Below are the code and all the weights of a small trained network. Each question names an input and a target symbol and asks about switching units off, where a switched-off unit gives its printed mean instead of its output.

import numpy as np


def w(rows, s, z=0):
    codes = np.array(rows[::2]) - 128.0
    scale = np.full(codes.shape[1], s)
    scale[-1] = z or s
    return codes * scale


def softmax(a):
    e = np.exp(a - a.max(-1, keepdims=True))
    return e / e.sum(-1, keepdims=True)


def log_softmax(a):
    a = a - a.max(-1, keepdims=True)
    return a - np.log(np.exp(a).sum(-1, keepdims=True))


def net(x, mask):
    ids = ['ΔΩαβγζπψ'.index(c) for c in x.split()]
    T = len(ids)
    res = E[ids] + P[:T]
    u = 0
    for l in range(2):
        r = res
        for j in range(3):
            rows = slice(2 * j, 2 * j + 2)
            q, k, v = (r @ M[l][rows].T for M in (Q, K, V))
            z = softmax(np.where(np.tri(T) > 0, q @ k.T / 2**0.5, -1e9)) @ v
            o = O[l][rows]
            res = res + np.where(mask[u + j], z, o[:, -1]) @ o[:, :-1]
        u += 3
    return log_softmax(res[-1] @ U[:, :-1].T + U[:, -1])


Q, K, V, O = {}, {}, {}, {}
E = w([
[168,46,134,113,163],'Δ',
[225,152,105,109,63],'Ω',
[143,149,37,122,121],'α',
[145,109,151,96,23],'β',
[85,158,49,7,148],'γ',
[102,58,142,147,192],'ζ',
[144,82,190,55,225],'π',
[180,65,135,164,253],'ψ',
],0.015)
P = w([
[91,59,2,202,49],'0',
[163,97,109,7,155],'1',
[216,99,144,73,165],'2',
[200,109,142,81,169],'3',
[213,129,138,93,158],'4',
[213,147,164,114,87],'5',
[191,153,152,136,124],'6',
[222,116,165,127,183],'7',
],0.0082)
Q[0] = w([
[66,148,189,69,111],'0.h1',
[83,96,240,164,254],'0.h1',
[232,56,137,96,65],'0.h2',
[74,127,187,164,116],'0.h2',
[65,242,204,169,45],'0.h3',
[185,77,55,107,62],'0.h3',
],0.0072)
K[0] = w([
[202,208,142,83,91],'0.h1',
[120,116,219,130,184],'0.h1',
[78,103,87,181,125],'0.h2',
[192,169,128,76,155],'0.h2',
[71,161,169,106,124],'0.h3',
[254,174,120,118,85],'0.h3',
],0.0099)
V[0] = w([
[125,132,123,167,193],'0.h1',
[175,115,123,102,146],'0.h1',
[147,95,168,205,149],'0.h2',
[60,7,77,114,55],'0.h2',
[52,168,132,173,127],'0.h3',
[117,131,177,81,148],'0.h3',
],0.013)
O[0] = w([
[65,169,84,23,84,148],'0.h1',
[121,60,88,140,65,207],'0.h1',
[70,194,189,104,90,114],'0.h2',
[2,127,100,211,164,255],'0.h2',
[176,223,96,92,154,9],'0.h3',
[213,152,149,166,225,127],'0.h3',
],0.0081,0.011)
Q[1] = w([
[171,53,45,189,176],'1.h1',
[142,252,119,121,133],'1.h1',
[81,100,117,167,189],'1.h2',
[159,254,178,135,179],'1.h2',
[114,168,148,126,175],'1.h3',
[172,220,73,218,155],'1.h3',
],0.0088)
K[1] = w([
[21,197,135,163,83],'1.h1',
[247,207,136,111,95],'1.h1',
[3,178,193,123,100],'1.h2',
[163,135,243,89,161],'1.h2',
[204,23,219,180,72],'1.h3',
[223,38,113,56,106],'1.h3',
],0.0073)
V[1] = w([
[155,142,180,172,212],'1.h1',
[151,127,124,137,250],'1.h1',
[84,124,211,160,121],'1.h2',
[181,71,149,208,84],'1.h2',
[189,104,51,168,175],'1.h3',
[160,74,118,84,108],'1.h3',
],0.011)
O[1] = w([
[200,95,25,119,82,9],'1.h1',
[120,131,57,133,171,87],'1.h1',
[181,90,116,206,78,164],'1.h2',
[159,65,190,158,219,139],'1.h2',
[115,139,109,110,189,172],'1.h3',
[72,11,166,46,172,76],'1.h3',
],0.011,0.012)
U = w([
[83,121,92,146,168,204],'Δ',
[159,162,148,107,200,179],'Ω',
[159,252,167,114,224,129],'α',
[220,225,130,180,241,68],'β',
[156,237,91,131,255,91],'γ',
[162,226,84,163,171,104],'ζ',
[151,50,27,84,134,118],'π',
[96,129,137,49,99,3],'ψ',
],0.0048,0.0046)

Each question gives the input, a string of symbols that net reads in full, and the target symbol t.
The units are the heads (2 rows each of Q, K, V and O). Each row of codes is followed by its name. A weight is (code - 128) times the scale printed after its matrix; where a second scale follows, it is the last column's (O and U).
mask holds one flag per head, layer by layer. A switched-off head (its flag False) gives its mean, the last column of its rows in O, instead of its output. The means were averaged over made-up inputs and are rounded, as every weight is.
A unit's drop is (log p(t) with every unit on - log p(t) with that unit switched off) / (log p(t) with every unit on - log p(t) with every unit switched off).
The circuit of an input: a set's keep is (log p(t) with only the set's units on - log p(t) with every unit switched off) / (log p(t) with every unit on - log p(t) with every unit switched off). Starting from all 6 units, units are removed one at a time, each time the one whose removal leaves the highest keep (on an exact tie, the one counted first), for as long as the keep stays at least 0.8.
circuit, biggest first: the units of the circuit, biggest drop first
unit that matters most: the unit with the biggest drop
heads that matter: for each layer, one digit per head in row order, 1 if its drop is at least 0.15 and else 0, layers parted by /
drop when u is switched off: that unit's drop, to one decimal
input α π ζ ψ ζ, target α: circuit, biggest first	[0.h3 1.h1]
input ζ Ω α, target ζ: circuit, biggest first	[0.h2 1.h3 0.h1 1.h2]
input Ω γ Ω γ γ, target Ω: unit that matters most	1.h2
input π π γ π α α, target π: circuit, biggest first	[1.h1 1.h3 0.h2]
input π γ Δ γ Ω ζ, target π: circuit, biggest first	[1.h1 1.h3 0.h2]
input π ψ ψ π Ω ζ, target π: circuit, biggest first	[1.h1 0.h3]
input ψ ψ π γ ψ π, target ψ: circuit, biggest first	[0.h1 0.h2 1.h3 1.h2]
input π Ω α β, target π: heads that matter	011 / 101
input Ω Δ γ γ α, target Ω: heads that matter	011 / 111
input π π π Ω β γ, target π: circuit, biggest first	[1.h1 1.h3 0.h2]
input ψ γ α π π γ π β, target ψ: circuit, biggest first	[0.h2 1.h3]
input β Ω β γ γ Δ π π, target β: circuit, biggest first	[0.h2 0.h1 1.h2 1.h3]
input π π ψ ζ ψ ψ π Δ, target π: circuit, biggest first	[1.h1 0.h3]
input γ Ω ψ ψ, target γ: heads that matter	110 / 111
input ζ π π γ γ β, target ζ: unit that matters most	0.h2
input β ψ π π ζ, target β: heads that matter	110 / 011
input π π Ω, target π: circuit, biggest first	[1.h1 0.h3]
input ψ ζ ψ Ω Δ Δ ψ π, target ψ: heads that matter	111 / 001
input β π γ π ζ π ψ π, target β: circuit, biggest first	[0.h1 0.h2 1.h2 1.h3]
input α π ψ π β, target α: circuit, biggest first	[0.h3 1.h1 0.h2]
input ψ ζ ψ π Ω Ω, target ψ: heads that matter	111 / 001
input Ω Ω β ψ α ζ ψ Ω, target Ω: circuit, biggest first	[1.h2 0.h2 1.h3 0.h1]
input ψ ψ ψ α, target ψ: unit that matters most	0.h1
input α ψ α ψ γ, target α: heads that matter	011 / 110
input ψ Ω Ω π γ, target ψ: heads that matter	111 / 111
input ζ π ψ π ψ ζ Ω ψ, target ζ: drop when 1.h3 is switched off	0.6
input γ α ψ γ, target γ: unit that matters most	0.h2
input Ω ψ γ ψ Ω, target Ω: drop when 1.h1 is switched off	0.2
input ζ ζ ψ ζ, target ζ: drop when 0.h3 is switched off	0.1
